Group and class of each row:
[ -1  -4  13   3   2   6   2   3   7  -1   8  -6  -4   6   0   8   2   1
  -3  -6  10   2  -1   3   9   0   1   5   3   2   2   0   5 -11  -9   0
   5  -2  -5   9  -7 -19  -2   9   6   3 -30   7   8   5  -1  -5  26  -4
  -1   3   1   0   1   5  -3   4  -5  -9  -4  -2 -13  10  14   1 -17  -1
  -6  -1   4   5  -4   2  -6 -11  -2 -30   9   2  -3   2   0   0   0   2
   2   0  -1   9   3  -8   2   1   1  -5  -7  18  -5  11   2  -2   3   7
  -4   1  -6 -13  -2  -2   5   2   2   5   0 -15   3  13   4 -21   3  -6
   1   2   9  -4   1   6  -3 -15  -2  -1  -1  -4   3  -4   3   0  -7  -2
  -9   0 -17  -2   1   8   4   3   1   2 -17   0   1   8   1   2  -8   2
   3  -5   0] => (26) > <88>
[ 12   2  -6   3   2   2  12   5   9   5  14 -14  -5   1   3  -6   1 -27
   1  -9 -17  29   5   6 -18   5   2   6   3   5   1 -13  -7  15  -2   3
   2   1   8   2   1  -5   0  11   2   2  -9  -3   4  10  -3  -6  31  -4
   0  19   0   2   1   4  -6   7  -6   4   4  -2 -15  10 -15  -1  -1  -7
   4   3   1   5  -7   3   2  -5   1 -33  28  -4  -4   3   5   3   6   6
   5   2  -9   2 -13  -4  13  -1  -3 -13   3   1  -3   5   2  12   4   6
  -1 -11 -10 -10  -7  -5   2   0   6  -4   0  -4  11  15   7 -10   0   9
  -3   8  -4   2  14   6   2  -5   2   0   5   1  -7  -3  10  -6   0   0
  -1   4  -5  -1  22   2  12   9   3 -10   2   0   0  -5   1   2 -14  12
   4   7  -3] => (23) > <86>
[ -3  -3  12   1 -10   7   6  -9  12  -2 -19   2   3   5   2   2  -3   1
  -3   8  11   4   1   3  10  -5  -3  -2   2   9  12   9   7 -10   1  -7
  11  -7   0   6  -1 -24  -6  -1  -1   1 -23   8   1  11   1   5  13   0
   2  -3   1   6  -3   3  -2   7   0   3  -6  -2 -21   0   8   4 -10  -1
  -2   3   1  -3  15  -4  -3 -13  -6 -23  17  -5   6  -9  -3   4 -17  -5
   4   1   0   5   3  -8  -1   6   5  -3  -5   3  -7   2  -7   2   3   4
   0   1   3  -8   5   1   2   4  -2  -6  -7  -5   6   8   1 -18   3   3
   6  -1  10   9  -3   2  -3  -3   0   8   4  -9  -1  -1   2   1  -5   8
 -13   3  -6  -5   1   2 -10   1  -2  -2  -9   5   3   5  -3   1  -3   1
   2   2  -6] => (26) > <87>
[ -2   0  12   1  -7   4  -2   5   6   0  -4  -3  -5   7  -1   3  -6   1
  -1  -1   2  -1   1   1   9   1  -6   5  -1   5  10   7   1   1  -8   5
   5  -1  -1  11   2 -14  -6  -8  -5  -1 -26  11   3   2  -4  -4  17  -2
   3  -5   2  -6  -4   4  -5   8  -4   8  -3   2 -15   5  15  -1 -17  -5
  -4   0   3   4   6  -6  -4  -9  -2 -28  20   1   0   0  -5  -3  -1  -3
   2   2  -3  -1   5  -9  -7   0  -5 -11  -6  -2   0   7   1   1 -21   6
 -10  -5   0  -5  -6  -3  -3   5  -2   1  -2 -11   5   7   4 -28   0   1
   4  -4  12   0   7  10  -1   2  -4   2   0 -12   6   0  -9   6 -13  -2
  -9   0  -5  -5   0  12  -2  -1   2   0  -8   1   5   5  -4  -3  -9  19
   3   2  -6] => (26) > <88>
[ -3  -1   4   6   5   8  12  12  17   1  -4 -12  -6   0  -2  -6  -2   1
  -8 -15  -3  19   5   4   0  12  -3  11  -2   2   0  -5 -11 -12   5   3
   0   6   0   5  -1  -7  -2 -15   1   2   1   6  -3  -5  -1  -8  11  -4
  -3   8  -8  -5   1   6  -2   2   1  -5  -1  -1   5   2  -4  -2  -1   0
  -4   3   5 -15   0   0  -4  -9   1 -10  -4  -9  -8   0   1   0   0  -1
   2   4   0   2  -3 -12   5   0  -7  -7 -12   1   5  20   5  -8   3   5
 -15  -1   8  -8   2   0   4  -1   1   6 -43 -11   8  14   3  -2   5   4
   2   9   5  -7   7  -4  -5  -4   3  -1  10   6  -2   0   0  -5  -9   1
   1   4  -8   1  -2   6   6   3   2  -1   1  -4  -5   4   1  -2 -13   4
  -2  -4   1] => (22) > <96>
[  9   2  -4  -3   8  -2  -2   6  13   1  13 -16  -6  11  -1   2  14 -15
   1 -14 -14  18   2   8 -13   9   4  10  -5   0   1 -12  -7  15  -2   8
   1  12   7   9   2   3  -5   4  -1   3 -19   0   6   7   1  -1  25  -1
  -2   9   2   2  -2   5  -9   5  -6  -2   7  -1 -11   8 -19  -4   1  -4
   3   3   1  -7  -9 -10  -2  -3   1 -31   9 -11  -2   0  -1   1   3   0
   2   6  -4   4   0  -4   5   4  -9  -9  -5  -1   0   4   3   2  11   7
  -8  -7   7  -7  -6  -3  -3   0   1   3   0   0  13  10   7 -16   3   1
   4   4  -1 -10  21  16   0  -3 -13  -6   8   0   5   0   7  -3  -1  -4
 -11   8 -10  -2   8   0  10   3   1   1  -1  -4  -8  -1  -4   2 -24   5
  -1   3   1] => (23) > <93>
[  8  -4  -9   0   5   4 -17   0  15   0  18 -13 -18   8  -5  -2   2 -19
   3 -11 -12  40   2   0 -13   5   0   8   3   0   0  -9   4  13   2   0
  -2   5   6   3  -1   3   3   0  -1   1 -26  -3   8  11  -1  -9  26  -2
  -1   6   3   5   2   9  -5   4  -1   3   6  -3 -15   8 -14  -5   0  -4
  -8  -5   2  -3  -6   2  -4  -3   4 -36   9  -6  -1   1  -8   6   1  -5
   5   2  -2  12  -1  -4   3  -1   1  -4   0   1  -4   0   3  -5  -4  -5
   1   6   1  -5  -2  -1   2   3 -10   5   3  -6   6  12  13 -14   5  17
   7   6  15  -2  21   7   2  -1   1   1   2   3   8  -1  12  -2  -9  -3
   4   7 -16   2   3   4  12   6 -10   8   9  -6   3   5  -1   8 -11  -5
  20   0  -7] => (23) > <93>
[  1  -1   4   2   7  13  13  17  13   4  -9  -4 -16  -3   0   8   2  14
  -2 -19   8  25   7  -5   6  -5   0  10   1   2  -1   1  -3 -24   1   1
   3  -4   0   4  -2  -4   0  -9  -2  10   5   9  -1  -8   4  -7  18  -3
  -3   7 -12   2  -6   2  -8   9  11  -6  -1   1   7  -1  -4   5  -7  -5
  -4   3   1 -23  -1   7  -5 -13   1  -6   1  -7  -5   8  -2   8  -5  -1
   7   7  -3  11   6 -16  11  -5   1   0  -6   0   1   8   4  -9   2   5
 -14   8  10  -7   1   4   0   2   1  -4   5  -8   9   4   1   9  -4  -4
   6  12 -13  -1   2   1   0  -2   6  17   9  -9  -5   0  -7   1  -7   0
   2  -1  -2   1  -6  -2  -1   4  -1   1   9   0   0   0   4  -3 -11   3
  -5  -5   2] => (22) > <96>
[  7  -4  11   0   1   7  -1  -1  10   3  -1  -1  -7  10   2  -2  -6   2
   0   3   7  -1   0   7   6  -3  -5   2  -3   2  16  -2   2  -6  -9   5
  13  -4   3  16  -7 -26  -4 -12  -3  -1 -25   8   3  -9  -1  -6  13  -1
   1  -3   7  -3   2   0  -2   7  -5   1  -3  -1 -18   5   7   5 -11  -2
   0   4   7  -5   9  -1  -4  -9   0 -32  15   0   1  -1  -3  -3   6  -3
   3  -1 -18   4   5  -7  -5   1  -1  -7  -4 -17  -7  13   5 -10  26   7
  -8   2  -3 -11 -10  -4   3   5  -5 -21   0  -5  12  -7   6 -31   4  -2
  -2   3  11  -1   5  17  -1  -2  -6   1   6 -13   2  -2  17   1  -4   4
 -14  15 -13   5   8   3   0   1   5  -5 -23  -3   3  16  -2   7  -8   4
  11   3  -5] => (26) > <88>
[ 13  -2   1   4   0   3   3  -6  13   1  10 -12 -16   5   2  -1  26 -17
   1 -14  -9  11   4  -2 -11   5   0   9  -3  -1  -3 -15   4  18   4   3
  -2   4   4   4   3  -2   0   2   2  -1 -27  -4   6  10  -3 -10  22  -1
   1   2   5   2   0   5 -10   5   0   0  -1   0 -21  10  -6   2  -2  -5
   6   2   2   0  -9   0  -9  -4   4 -27  13  -7   1   1   0   5   9   0
   1   3  -1  10  -2  -2   4   5 -12  -2  -1  -1   0   8   3   0   4   3
   1 -11  -9  -7   0  -8   3  -2   2  -3   0 -15   2   9   9 -24   5   7
  -5   6   0  -7  17   9  -3  -2  -1  -8   2   0  10   2  12   2  -4  -6
  -1   8 -14  -3   5  12  13   0   0  -5  -5  -5   1  -2  -6   5 -19   8
   2   8  -6] => (23) > <93>
